Below are the code and all the weights of a small trained network. Each question names an input and a target symbol and asks about switching units off, where a switched-off unit gives its printed mean instead of its output.

import numpy as np


def w(rows, s, z=0):
    codes = np.array(rows[::2]) - 128.0
    scale = np.full(codes.shape[1], s)
    scale[-1] = z or s
    return codes * scale


def f(y):
    return y / 2 * (1 + np.tanh(0.7978845608 * (y + 0.044715 * y**3)))


def softmax(a):
    e = np.exp(a - a.max(-1, keepdims=True))
    return e / e.sum(-1, keepdims=True)


def log_softmax(a):
    a = a - a.max(-1, keepdims=True)
    return a - np.log(np.exp(a).sum(-1, keepdims=True))


def net(x, mask):
    ids = ['αβγδεζηθλστφψω'.index(c) for c in x.split()]
    T = len(ids)
    res = E[ids] + P[:T]
    r = res
    for j in range(2):
        rows = slice(4 * j, 4 * j + 4)
        q, k, v = (r @ M[0][rows].T for M in (Q, K, V))
        z = softmax(np.where(np.tri(T) > 0, q @ k.T / 4**0.5, -1e9)) @ v
        o = O[0][rows]
        res = res + np.where(mask[j], z, o[:, -1]) @ o[:, :-1]
    y = f(res @ A[0][:, :-1].T + A[0][:, -1])
    res = res + np.where(mask[2:6], y, B[0][:, -1]) @ B[0][:, :-1]
    return log_softmax(res[-1] @ U[:, :-1].T + U[:, -1])


Q, K, V, O, A, B = {}, {}, {}, {}, {}, {}
E = w([
[125,172,94,135],'α',
[188,66,159,203],'β',
[86,107,93,197],'γ',
[108,143,123,117],'δ',
[218,32,242,44],'ε',
[254,199,237,5],'ζ',
[106,161,90,124],'η',
[159,236,93,207],'θ',
[113,122,82,176],'λ',
[99,7,50,136],'σ',
[130,149,145,112],'τ',
[26,238,12,121],'φ',
[61,129,108,16],'ψ',
[211,82,200,133],'ω',
],0.0049)
P = w([
[62,80,168,220],'0',
[218,230,107,10],'1',
[209,225,98,2],'2',
[160,181,80,17],'3',
[96,30,120,218],'4',
[68,44,103,228],'5',
],0.005)
Q[0] = w([
[241,250,53,7],'h0',
[210,200,72,18],'h0',
[238,248,90,8],'h0',
[62,26,191,253],'h0',
[35,9,188,252],'h1',
[66,53,211,245],'h1',
[197,249,33,91],'h1',
[174,252,58,6],'h1',
],0.005)
K[0] = w([
[16,9,171,236],'h0',
[14,37,107,253],'h0',
[22,42,200,234],'h0',
[253,228,98,18],'h0',
[241,247,56,4],'h1',
[223,240,99,7],'h1',
[67,13,201,134],'h1',
[24,7,218,241],'h1',
],0.0052)
V[0] = w([
[15,241,17,75],'h0',
[15,52,2,236],'h0',
[23,160,43,18],'h0',
[84,219,22,237],'h0',
[247,241,241,41],'h1',
[97,1,166,22],'h1',
[18,23,23,48],'h1',
[251,21,228,228],'h1',
],0.0054)
O[0] = w([
[242,241,239,248,181],'h0',
[168,17,244,236,2],'h0',
[251,206,41,239,203],'h0',
[32,129,244,237,43],'h0',
[57,242,44,16,241],'h1',
[241,13,3,59,190],'h1',
[248,13,56,241,128],'h1',
[18,17,108,20,36],'h1',
],0.0053,0.00089)
A[0] = w([
[202,67,85,184,152],'n0',
[173,59,20,111,229],'n1',
[254,76,210,196,217],'n2',
[196,44,32,130,253],'n3',
],0.0048,0.0036)
B[0] = w([
[229,163,3,83,166],'n0',
[241,8,3,94,242],'n1',
[211,246,136,229,254],'n2',
[246,33,7,195,249],'n3',
],0.0046,0.0034)
U = w([
[125,140,179,150,130],'α',
[68,20,151,140,178],'β',
[144,70,182,167,111],'γ',
[147,104,149,145,87],'δ',
[151,21,19,102,58],'ε',
[85,254,64,22,120],'ζ',
[151,131,161,147,68],'η',
[19,226,235,137,251],'θ',
[143,95,175,162,110],'λ',
[148,118,117,146,2],'σ',
[128,124,132,137,82],'τ',
[165,252,168,221,59],'φ',
[247,118,7,200,194],'ψ',
[91,51,98,106,117],'ω',
],0.0047)

Each question gives the input, a string of symbols that net reads in full, and the target symbol t.
The units are the heads (4 rows each of Q, K, V and O) and the neurons (one row each of A and B). Each row of codes is followed by its name. A weight is (code - 128) times the scale printed after its matrix; where a second scale follows, it is the last column's (O, A, B and U).
mask holds one flag per unit, heads first, then neurons. A switched-off unit (its flag False) gives its mean, the last column of its rows in O or B, instead of its output. The means were averaged over made-up inputs and are rounded, as every weight is.
A unit's drop is (log p(t) with every unit on - log p(t) with that unit switched off) / (log p(t) with every unit on - log p(t) with every unit switched off).
The circuit of an input: a set's keep is (log p(t) with only the set's units on - log p(t) with every unit switched off) / (log p(t) with every unit on - log p(t) with every unit switched off). Starting from all 6 units, units are removed one at a time, each time the one whose removal leaves the highest keep (on an exact tie, the one counted first), for as long as the keep stays at least 0.8.
circuit, biggest first: the units of the circuit, biggest drop first
most important unit: the unit with the biggest drop
top k neurons: the k neurons with the biggest drops, biggest first
drop of u: that unit's drop, to one decimal
input ζ ψ η τ, target ζ: circuit, biggest first -> (h1; h0)
input ψ φ ψ ψ, target ψ: circuit, biggest first -> (h1; h0; n3)
input ζ ε η, target ζ: circuit, biggest first -> (h1; h0)
input β ψ ψ φ δ ε, target ψ: circuit, biggest first -> (h1; h0; n0)
input ζ ψ φ, target ζ: most important unit -> h1
input φ η γ, target φ: circuit, biggest first -> (h0; h1; n2)
input ε ψ ε θ, target ε: circuit, biggest first -> (h0; h1; n1)
input φ ψ ω, target φ: circuit, biggest first -> (h0; n2; h1)
input θ θ ζ, target θ: circuit, biggest first -> (h1; h0; n3)
input ζ θ φ δ, target ζ: circuit, biggest first -> (h1; h0)
input ζ ε ψ, target ζ: drop of n2 -> 0.0
input θ ε φ, target θ: drop of n1 -> 0.1
input ψ ψ φ, target ψ: drop of h0 -> 0.2
input φ ψ θ, target φ: top neuron -> (n2)
input ε ζ ω ψ, target ε: top 3 neurons -> (n1; n3; n2)
